In the rows, zero is written as 128.
Each row of numbers stands for one element and depends on some of the facts below. Use the named rows to name the rest.

Some elements and their rows:
[112 115 133 117 121 161 132 123 114  98 121 106 164  54 133 141 117 148
 127  96 108 183 110  98 124 123 123 155 110 153 133 106 136 100 128]: z425
[116 142 126 130  99 183 115 146 129 132  85 133 140 150 136 149 115 145
 106 141 126 125 134 124 149 129 122 129  87 117 140 107 148 125 158]: z372
[133 179 110 128 137  86 135 125 104 123  90  90 115 156 148 134 154 108
 105  96 120 172 128 140 145  75 146 154 126  99 145 135 154 131 163]: z702
[130 160 152 143 161 140 123 138 131 159  77 129 133 171 114  96  97 121
 147 131 113 142 145 111 122 129 158 118 116 141 117 129 159 131 153]: z260
[144 100 121 137 134 123 134  97 151 141 141 133 124 169 116  92 148 115
 118 128 133  85 157 126 120 128 127  88 145 152 140 126  98 110 108]: z156
[116 122 138 128 205 150 135  78 145 122 123  80 147 168 111  84 127 129
 128  91 105 153 126  81 135 111 177 113 144 172 113 139 150 121 102]: z247
[139 147 113 100 114 122 136  97 137  90 117 149 103 154 114 144 161 115
  99 139 142 123 102 147 153 106  90 113 159 142 144 121 116  84 104]: z809
[127 156 141 143 106 132 120 152 125 142  89 175 118 157 152 125  87  99
 134 154 136  87 107 161 138 137 127 132 132 122 118 172 115 145 141]: z704
[137 130 120 110 153 100 136  98 130 113 135 142 109 163 104 137 187 143
 102 159 147 116 127 140 151 113 106 122 145  91 134 114 142 134 116]: z381
[ 99 140  88 122 109 112  96 133 114 125 186  90 119  60 141 157 101 114
 140  91 114 162 139 115 102 133 159 130 166 147 107 105 121 117 122]: z179
[107 145  82 116 100 107  87 131 109 144 172 115 119  73 148 149 113 118
 129 112 105 141 144 123  94 143 151 119 166 130 103 100 114 123 129]: z37
[138 117 145 112 133 123 129 153 135 151 148 149 132 106 112 139 145 148
 156 170 117 126 141 128 112 153  97 129 114 120 118 120 149 157 125]: z667
[139 136 143 166 121 130 158 146 147 154 133  87 126 163 136 101  99 106
 137  90 145 137 169 119 124 115 146 116 118 161 153 148 123 113 140]: z34
[115 152 138 145 123 141 129 155 124 125 120 153 128 135 125 143  95 137
 128 142 165 132 162 144 137 141 132 134 112 117 136 121 136 126 155]: z840
[123 135 138 152 125 149 140 149 135 140 118  91 131 153 142 131 109 132
 129 105 139 156 133 113 154 114 152 140 103 112 140 146 149 142 147]: z555
[110 165 122 158 134 106 120 152 105 120 120 157 119 128 126 142  97 130
 124 139 167 142 164 155 137 134 134 149 132 102 136 123 132 127 155]: z684
[137 133 154 115 106 117 164 149 129 109 139 110 129 101 156 146 113 120
 148 119 117 160  81 131 127 109 118 146 145 170 116 179 133 119 101]: z450

Some facts about the elements:
ruplaklol: belongs to class; stago: uses
z159 ruplaklol:grites
z780 ruplaklol:fori
z659 ruplaklol:tebrir stago:z780,z664
z835 ruplaklol:grites stago:z233,z678
z626 ruplaklol:fori stago:z33
z556 ruplaklol:fori stago:z533
z443 ruplaklol:grites stago:z537,z450
z151 ruplaklol:fori stago:z260,z173
z446 ruplaklol:fori stago:z174,z664,z907
z517 ruplaklol:tebrir stago:z106,z425
z96 ruplaklol:grites stago:z168
z114 ruplaklol:tebrir stago:z664
z129 ruplaklol:grites stago:z205,z517,z421
z638 ruplaklol:fori stago:z664
z421 ruplaklol:grites stago:z664
z381 ruplaklol:fori stago:z64,z699
z497 ruplaklol:fori stago:z8,z523
z95 ruplaklol:tebrir stago:z267,z772
z570 ruplaklol:grites stago:z247,z573
z185 ruplaklol:grites stago:z267,z53,z149
z260 ruplaklol:tebrir stago:z618
z149 ruplaklol:tebrir stago:z34
z247 ruplaklol:fori
z267 ruplaklol:fori
z71 ruplaklol:tebrir stago:z905,z699,z702
z646 ruplaklol:fori stago:z533,z678
z567 ruplaklol:grites stago:z678
z33 ruplaklol:fori stago:z664
z438 ruplaklol:grites stago:z537
z372 ruplaklol:tebrir stago:z421
z205 ruplaklol:fori
z202 ruplaklol:fori stago:z883
z678 ruplaklol:grites stago:z173,z664
z29 ruplaklol:grites stago:z418,z173
z643 ruplaklol:grites stago:z149
z537 ruplaklol:fori stago:z450
z288 ruplaklol:fori stago:z935,z204
z771 ruplaklol:grites stago:z174,z522
z655 ruplaklol:grites stago:z173,z537
z978 ruplaklol:fori stago:z294
z168 ruplaklol:grites stago:z678
z131 ruplaklol:grites
z647 ruplaklol:tebrir stago:z233
z173 ruplaklol:tebrir stago:z664
z840 ruplaklol:tebrir stago:z174
z727 ruplaklol:grites stago:z173
z188 ruplaklol:grites
z312 ruplaklol:grites stago:z873
z658 ruplaklol:tebrir
z433 ruplaklol:grites stago:z173
z905 ruplaklol:tebrir
z618 ruplaklol:grites stago:z247,z664
z664 ruplaklol:grites
z513 ruplaklol:tebrir stago:z555,z664
z699 ruplaklol:grites stago:z508,z678,z664
z724 ruplaklol:tebrir
z193 ruplaklol:grites stago:z582,z959
z174 ruplaklol:grites stago:z173,z678,z664
z138 ruplaklol:grites stago:z533
z573 ruplaklol:grites stago:z34,z664
z849 ruplaklol:fori stago:z850
z486 ruplaklol:tebrir stago:z765
z226 ruplaklol:fori stago:z678
z533 ruplaklol:grites stago:z173,z664
z702 ruplaklol:tebrir
z772 ruplaklol:fori stago:z174,z425,z678,z664
z704 ruplaklol:tebrir stago:z433,z30
z156 ruplaklol:fori stago:z709
z542 ruplaklol:fori
z877 ruplaklol:grites stago:z34,z850
z907 ruplaklol:tebrir stago:z883
z204 ruplaklol:tebrir
z850 ruplaklol:tebrir
z272 ruplaklol:tebrir stago:z159,z699
z809 ruplaklol:fori stago:z508
z37 ruplaklol:grites stago:z179
z667 ruplaklol:grites stago:z533,z664
z822 ruplaklol:grites stago:z233,z658,z294,z664
z125 ruplaklol:grites stago:z620,z131
z744 ruplaklol:tebrir stago:z533,z567
z406 ruplaklol:fori stago:z664
z688 ruplaklol:fori stago:z678
z522 ruplaklol:tebrir stago:z678
z233 ruplaklol:grites stago:z533,z664
z34 ruplaklol:tebrir stago:z173,z664
z566 ruplaklol:tebrir stago:z664
z494 ruplaklol:fori stago:z486
z106 ruplaklol:fori stago:z935
z64 ruplaklol:grites stago:z233,z664
z804 ruplaklol:tebrir stago:z179
z853 ruplaklol:tebrir
z30 ruplaklol:tebrir stago:z450
z931 ruplaklol:fori stago:z33,z151
z508 ruplaklol:grites stago:z935,z537
z582 ruplaklol:grites stago:z664
z523 ruplaklol:grites stago:z678
z294 ruplaklol:fori stago:z173,z959
z555 ruplaklol:tebrir
z873 ruplaklol:fori stago:z30,z664
z425 ruplaklol:grites
z87 ruplaklol:grites stago:z173,z879
z684 ruplaklol:tebrir stago:z678
z53 ruplaklol:fori
z883 ruplaklol:tebrir stago:z179,z242
z879 ruplaklol:tebrir
z388 ruplaklol:tebrir stago:z664
z935 ruplaklol:tebrir
z620 ruplaklol:tebrir stago:z664
z611 ruplaklol:grites stago:z959
z179 ruplaklol:grites stago:z678
z855 ruplaklol:tebrir stago:z34,z202
z450 ruplaklol:grites stago:z664
z709 ruplaklol:fori stago:z34
z322 ruplaklol:fori stago:z288
z763 ruplaklol:fori stago:z508,z522,z678,z450,z149
z418 ruplaklol:tebrir
z79 ruplaklol:fori stago:z179,z322
z242 ruplaklol:tebrir
z251 ruplaklol:grites stago:z37
z959 ruplaklol:fori stago:z664
z101 ruplaklol:fori stago:z247
z908 ruplaklol:fori stago:z185
z345 ruplaklol:fori stago:z655,z664
z8 ruplaklol:grites stago:z188,z30
z765 ruplaklol:tebrir stago:z664
z759 ruplaklol:fori stago:z267

Which element is each row?
No name comes twice in this set of rows, the named rows included.
[102 173  77 145  98 128  83 145 112 144 139 138 100 129 140 151  91 114
 110 120 152 117 172 140 123 138 164 122 156 104 129  96 111 116 161]	z804
[140 125 154 123 128 105 136 143 131 139 130 139 128  94 132 114  99 106
 168 138 104 119  81 135 109 150 123 135 131 153 104 159 118 139 118]	z433
[132  75 112 160 143 118 161  84 116  89 121 121 160 114 143  83 143 121
  97  78 146 123 142 120 124 104 138 125 121 136 161 142  75  83 111]	z53
[114 108 118 129 131 147 115 122 147 118 172 159 114 147 104 140 135 155
 115 160 163  92 151 129 141 148 121  97 146 121 126 112 123 134 108]	z446
[141 129 150 122 143 105 125 141 125 141 143 138 136  87 111 138 135 140
 158 154 119 127 132 130 108 161 107 140 114 113 116 121 142 153 128]	z138
[120 121 150 126 133 124 137 143 126 118 158 131 137  76 121 140 112 150
 150 132 126 152 141 118 111 145 123 139 129 150 118 126 140 130 119]	z174
[139 145 124  97 139  76 147 124 103 121 125  96 128 104 144 145 177 130
 128 111  93 181 115 128 117  91 125 146 138 124 122 130 146 132 121]	z159
[119 127 134 115 115 108 127 146 101 120 121 166 134 105 184 139  95 123
 129 148  90 110  78 140 108 132 133 134 149 128  82 185 114 151 100]	z8
[125 126 131 166 108 115 174 140 119 121 113 115 142 138 152 102 110 105
 119  81 148 156 165 136 123  98 143 127 113 155 172 155 106  88 142]	z149
[116 124 135 121 122 114 132 139 101 117 126 133 140  92 183 129  94 108
 138 117  86 133  62 132 111 121 153 153 152 135  85 194 109 151 100]	z188
[126 115 138 119 164 146 115  95 143 132 118 138 133 163 102 109 141 140
 121 148 123 101 125 115 143 141 132 112 132 123 114 116 139 137 117]	z626
[113 146  73 114 107 146  74  84 136 103 135 111 103 113 111 140 137 100
  96 100 125 118 101 122 142 123 137 110 173 137 126  86  97  86 122]	z322

Now the same elements, written a new way:
Some rows with their names:
[118 141 111 111 136 124 104  79 135 107 129 139 123 122 151 115 170 105
 134 170 124 102 134 106 130 116 131 150 118 101  85 147 123 119 147 121
 132 169 119 114 150 121 127 119 118 109 146]: z643
[171 177 163 116 115 149  79 149 136  98 172 167 166 104 143 121 159 154
 121  96 137 143 102 154 103 220 126 127 178 121 145 102  72 152 117 111
 149 122 158 134  80 135 134 150 119 126 109]: z294
[146 161 110  81 131 161 118  82 113 157 101 113 133  97 153 131 184 118
 125 163 150  94 111  80 108 113 130 126 161 128  91 142 135 109 133 124
 132 149 148 106 172 109 125  91 136 120 143]: z8
[117 142 135 130  86 142 120  82 120 121  96 124  85 143 130 127 117 124
 129 169 130  99  94 108 123 123 104 147 108 141 135 176 142 116 132 128
  97 170 103 110 167 192 124 116  96 135 127]: z64
[141 183 156 124  67 145 115 150 104 122 118 117 123  90 124 149 108 141
 121 100 168 128 105  77 135 144  92 119 146 161 128 111 137 102 123 143
 103 125 164 154 101 127 135 110  93 185  98]: z873
[ 94  90 125 152 143 100 167 132 125 100 138 169 167 139 118 134 164 108
 137 109  99 116 179 107 158 115 150 168 125 131 122 113 144  97 152 134
 138 114 124 165  99 121 133 147 146  87 144]: z855
[ 72 143 135 133 122 133 151  85 125  65 106 178  83 141 152 112 119 121
 126 174 125 108 134  86 190 113 139 187  74 131 101 169 149  97 164 117
 128 162 127 118 133 152 131  97  73 135 112]: z573
[131 109 152 128 140 153 152 230  80 134 170  89 134  52 190 128 148 118
  54  83 125 136 130  82 132 122  77  52 177  52  90  90 111 104 165 170
  52 142 189 147 136 112 118  88 127 181  96]: z537
[125 147 128 138 144 141  92 127 135 127 126 111  69 152 156 123  99 107
 132 170  93 103 112 114 154  85 121 109  94 132  92 149 136 132 131 137
 143 154  89  80 152 196 131 115 113 154 124]: z699
[125 128 140 127  88 151 142  91 119 135 105 131  81 155 130 127 122 130
 127 157 130  97 100 118 118 133  97 150 119 128 151 176 140 123 139 120
  95 183 104 111 170 192 116 107  91 114 120]: z667
[114 113 122 113 154 147 124 126 111 129 130 120 123 104 175 112 163 110
  88 160 114 110 113 111 126 111 124 105 138  76  91 148 118 120 149 134
  98 156 131  97 177 142 117 104 140 128 130]: z438
[111 107 161 163  88 127 155 131  89 125 105 152 135 148 106 145  94 128
 124 109 112 120 115 107 156 112 140 134 113 193 161 146 172  84 124 148
 118  91 114 143 100 203 148 148 134 142 139]: z566
[130 119 202 155 113 173 168 143  90 114 157 234 133 166 148 126 119 161
  87  83  94 127  82 154 154 185 183 129 144 177 210 155 139 108 137 131
 172  87 139 120  65 243 149 135 135 111 121]: z173
[109 109 164 165  87 123 154 128  86 124 103 153 134 148 103 147  90 128
 123 109 115 117 113 104 159 109 139 134 111 197 163 143 168  78 123 151
 117  90 119 142 101 207 146 149 135 149 136]: z620
[101  67 136 133 183 123 102 155 109  91 137  89 126 104 194  86 129 102
  80 190  74 141 123 151 141 102 107  99 132  57  67 144  97 136 149 136
  68 160 127  85 204 182 111 145 139 148 135]: z508
[121 103 150 149 142  92  68 183 139  61 141  79 159 103 135  99  98 129
 135 149 106 176 142 176 140 159  79 130 140 105  91  86  72 157 110 119
  79 130 138 140 143 147 119 196 116 163 112]: z106
[111  11 122 151 170  86 159 134 116 134 135  98 158 144 120 102  63 132
 120 136 104 201 146 224 127 105 164 100 101 118 148 132 133 148 108 135
 115  90 144 137 144 100 135 184 173 131 176]: z935

Which element is each row?
No name comes twice in this set of rows, the named rows included.
[136 149 114 108 143 131  86  88 136 127 132 126 123 122 151 116 160 110
 129 165 120 102 114 117 116 117 133 122 122 108  95 146 119 129 132 127
 144 150 108  95 151 142 128 122 133 118 144]	z771
[132 121 149 105 173 175 132 134 109 118 163 169 121 115 205 100 179 133
  62 146 103 121  94 144 117 162 153 103 157  61 121 160  97 134 159 121
 129 153 145  77 157 173 117  96 139 109 121]	z655
[125 143 110 109 146 135 103  98 136 129 115 120 119 125 150 119 157 114
 134 170 122 109 123 117 119 113 130 135 128 111  96 144 123 130 135 115
 134 150 114  98 164 136 121 117 127 113 135]	z96
[107 150 107 108 153 135 116 106 141 126  93 124 126 120 142 120 166 121
 117 170 129 108 121 114 120 123 132 146 128 114 107 152 119 129 131 105
 113 135 108  96 173 131 110 108 140 111 119]	z251
[125 152 134 129 122 118 117 160 146  92 141 122 138 108 124 132 139 131
 144 111 143 138 152 114 135 153  97 147 140 115 104  84 105 134 133 125
 114 143 151 161 107  87 123 132 100 139 103]	z156
[143  97 133 114 132 160 183 157  61 188 124 118 175  82 144 159 178 102
  93  89 126  99 138  52 130  79 136  83 191 140 110 104 172  68 152 170
 113 101 181 148 137 123 139  99 176 126 155]	z30
[153 160 100 115 179 147  98 141 171 172 144 102  64 172 153 136 134  98
 166 157  95  85 140 114 135  79 118 109 122 117  88 118 131 166 135 123
 189 165  79  76 154 152 122  94 124 108 117]	z567
[154 192 144 135 165 173 105 153 164 160 168 162  28 195 174 132  98 122
 135 138  84  91 100 123 159 103 144  96 100 140 123 149 133 165 138 127
 223 148  77  51 106 216 138  79 108 133  96]	z678
[125  52 102 129 145 106 191 101 120 161 134 128 146 144 101 124  97 134
 135 107 141 166 155 176 120  99 178 114 107 129 162 131 157 130 120 136
 147  96 152 154 119  50 140 136 161 110 172]	z850
[148 163 132 120 115 127 102 159 141 120 134 105 147  98 121 138 142 130
 143 108 149 136 136 112 121 151  92 132 157 127 106  85 109 137 123 124
 121 134 155 151 109  95 124 130 112 144 104]	z497
[168 150 127 138 118 133 119 192 170 154 158  90  91 152 112 148 121 127
 171  93 125 114 153 130 113 139  63 127 157 115 133  78 106 171 135 125
 132 174 117 146 120 125 116 119  93 114  90]	z646
[117 115 125 107 155 157 139 131  95 140 129 114 120  90 187 114 170 109
  73 153 114 107 113  92 124  97 124  87 147  70  84 147 129 107 160 145
  89 159 144  96 179 140 115  84 139 139 129]	z443
[146 152 132 138 134 122 107 194 141 125 168  99 116 110 143 138 128 110
 134 100 122 125 153 100 140 120  86 101 147 101  88  75 110 140 138 147
 128 147 140 145 101 106 130 122 109 157 100]	z763
[138 151 130 129 119 118 111 157 143 103 140 113 143 104 118 134 135 135
 140 109 148 140 145 123 126 157  94 138 145 117 114  91 102 138 130 124
 113 137 151 155 109  92 124 134 107 143 106]	z849
[136  83 126 145 117 121 152 133 118 153 118 119 164 145  99 145 146 112
 152 110 109 108 154 127 118 114 120 144 157 151 150 112 146 113 130 136
 117 124 120 155 136 154 128 163 152  83 153]	z647

Now the same elements, written a new way:
Known rows:
[149 122 139 116 111  88 124 159 167 140 152 181 114]: z443
[100 153 136 149 111 154 130  96  91 107 162 117 132]: z151
[116 136 137 138 134 139 114 156 131 153 108 139 147]: z765
[127  96 127 111 147 124 145  65 126  68 129 105  95]: z322
[113 126 123 113 111 143 130 154 115  88 136 107 125]: z688
[140 133 140 102 103 113 124 151 121 151 143 164 133]: z667
[175 123 116  97 127 106 114 109 113 164 114 119 148]: z533
[155 109 143  94 150 107 111  72 117 143 115 138 115]: z421
[146 136 129  89 133 113 119 101 135 149 117 127 136]: z174
[106 129 115 114 161 125 133  64 176 119  99  99 149]: z242
[168 114 109  98 114 103 119 134 111 174 106 121 149]: z233
[147  94  93 147 120 167  88 200 156 161 105 108 129]: z702
[103 142 138 138 128 135 113 195 149 145 128 155 153]: z566
[117  93 135 111 139 120 140  88 127  59 147 116  82]: z288
[121 103 114 121  91 164 137 208 110 103 134 123 116]: z381
[173 115 104  88 143 112 104  81 144 144 101  90 147]: z678
[ 97 144 126 146 126 132 103 185 158 125 131 136 141]: z684

Name these rows:
No name comes twice in this set of rows, the named rows included.
[171  96 121  85 127 113 101 128 161 146 117 138 105]	z508
[145 123 110 137 134 134 112 161 121 166 106 116 162]	z658
[124 120 178 114 133 103 129 103 114 121 143 173  99]	z129
[127  89 128 117 129 139 134 170 136  87 134 124  97]	z809
[178 106 128  82 142  96 113 106 156 150 109 138 134]	z450
[108 111 160 141 161 124 104 124 133 108 129 144 113]	z517
[103 136 163 152 142 120 117 144 128 127 134 155 118]	z372
[170 114 135 103 140 118 131  73 104 173 103 119 132]	z131
[104 132 113 106 149 133 176  70 138  78 115  96 125]	z202
[140 110 123 110 129 150 147 105  92 116 105  92 136]	z780
[104 145 117 129 141 176 120  29 107 109 115  74 128]	z247
[ 81 153 131 142 139 124 141 146 167 125 135 150 138]	z855
[111 147 151 176 124 121 121 178 166 131 158 173 136]	z704

